Here is a tiny trained network, its code and every weight. The questions are about switching its units off for an input and a class, where a switched-off unit gives its printed mean instead of its output.

import numpy as np


def w(rows, s, z=0):
    codes = np.array(rows[::2]) - 128.0
    scale = np.full(codes.shape[1], s)
    scale[-1] = z or s
    return codes * scale


def f(y):
    return y / 2 * (1 + np.tanh(0.7978845608 * (y + 0.044715 * y**3)))


def log_softmax(a):
    a = a - a.max(-1, keepdims=True)
    return a - np.log(np.exp(a).sum(-1, keepdims=True))


def net(x, mask):
    res = np.array(x, float).reshape(1, 8) / 4 @ E
    y = f(res @ A[0][:, :-1].T + A[0][:, -1])
    res = res + np.where(mask, y, B[0][:, -1]) @ B[0][:, :-1]
    return log_softmax(res[-1] @ U[:, :-1].T + U[:, -1])


A, B = {}, {}
E = w([
[71,121,136,150,172,246,146,160,95,171],'x0',
[34,42,182,224,42,197,43,199,142,162],'x1',
[18,157,77,214,155,43,62,233,152,214],'x2',
[171,45,25,60,252,58,4,49,227,165],'x3',
[120,31,139,198,57,149,185,94,125,193],'x4',
[173,56,166,182,31,50,209,88,198,83],'x5',
[142,35,51,71,74,160,211,209,242,5],'x6',
[208,196,13,36,76,57,26,239,68,51],'x7',
],0.0037)
A[0] = w([
[85,219,46,86,145,100,16,202,21,193,195],'n0',
[167,78,99,120,214,135,110,10,139,247,245],'n1',
[237,80,20,3,101,62,50,144,220,26,233],'n2',
[16,19,173,252,170,182,55,65,186,241,255],'n3',
[92,226,55,79,169,92,19,220,18,184,116],'n4',
[187,131,213,60,143,238,131,67,63,108,198],'n5',
[110,186,240,253,15,33,122,91,42,215,247],'n6',
[9,21,168,247,102,167,89,177,231,166,173],'n7',
[181,114,201,88,94,237,160,95,80,106,208],'n8',
[212,108,170,118,12,58,179,176,139,19,248],'n9',
],0.0039,0.0037)
B[0] = w([
[84,145,120,204,178,172,25,185,18,227,211],'n0',
[233,9,126,155,149,28,145,6,89,166,198],'n1',
[245,31,19,68,231,2,18,73,124,131,253],'n2',
[199,4,188,223,125,88,111,2,39,231,245],'n3',
[38,198,113,197,186,223,31,212,19,233,190],'n4',
[74,76,231,206,21,205,182,20,62,202,182],'n5',
[238,3,152,177,160,20,159,6,77,196,226],'n6',
[36,68,251,247,16,235,133,98,11,245,213],'n7',
[77,44,214,212,15,200,197,67,72,179,184],'n8',
[203,12,99,207,47,76,149,70,55,172,221],'n9',
],0.0039,0.0061)
U = w([
[14,246,218,13,208,103,238,170,249,10,3],'0',
[29,99,64,114,11,254,246,238,168,17,45],'1',
[14,248,243,10,155,249,223,38,203,26,4],'2',
[248,29,45,69,173,4,137,24,150,110,239],'3',
[43,246,16,43,219,156,32,246,131,114,47],'4',
[54,88,248,234,77,226,136,73,37,218,215],'5',
],0.004,0.0035)

Each question gives the input, the list of numbers given to net, and the class t.
The units are the neurons (one row each of A and B). Each row of codes is followed by its name. A weight is (code - 128) times the scale printed after its matrix; where a second scale follows, it is the last column's (A, B and U).
mask holds one flag per neuron, in row order. A switched-off neuron (its flag False) gives its mean, the last column of its row in B, instead of its output. The means were averaged over made-up inputs and are rounded, as every weight is.
A unit's drop is (log p(t) with every unit on - log p(t) with that unit switched off) / (log p(t) with every unit on - log p(t) with every unit switched off).
The circuit of an input: a set's keep is (log p(t) with only the set's units on - log p(t) with every unit switched off) / (log p(t) with every unit on - log p(t) with every unit switched off). Starting from all 10 units, units are removed one at a time, each time the one whose removal leaves the highest keep (on an exact tie, the one counted first), for as long as the keep stays at least 0.8.
circuit, biggest first: the units of the circuit, biggest drop first
top k neurons: the k neurons with the biggest drops, biggest first
drop of u: that unit's drop, to one decimal
input [-6,-4,3,-6,2,5,-7,0], class 3: top 2 neurons => n6, n7
input [-6,-6,3,-8,-1,0,-7,-3], class 3: circuit, biggest first => n7
input [-2,-5,3,-3,-2,2,3,7], class 4: circuit, biggest first => n6, n3
input [-8,-2,-1,-1,1,-7,3,4], class 4: top 2 neurons => n6, n3
input [7,-8,-5,-6,-6,-5,4,-5], class 2: top 2 neurons => n3, n7
input [-2,-8,2,3,6,-4,-7,-8], class 3: top 2 neurons => n1, n7
input [3,5,-4,0,-8,0,-6,7], class 4: drop of n7 => 0.3
input [-1,-5,0,2,-7,2,-5,2], class 4: drop of n4 => 0.2
input [6,0,7,-4,-4,4,4,8], class 4: drop of n3 => 0.1
input [6,-7,1,6,6,-8,3,7], class 4: drop of n4 => 0.3
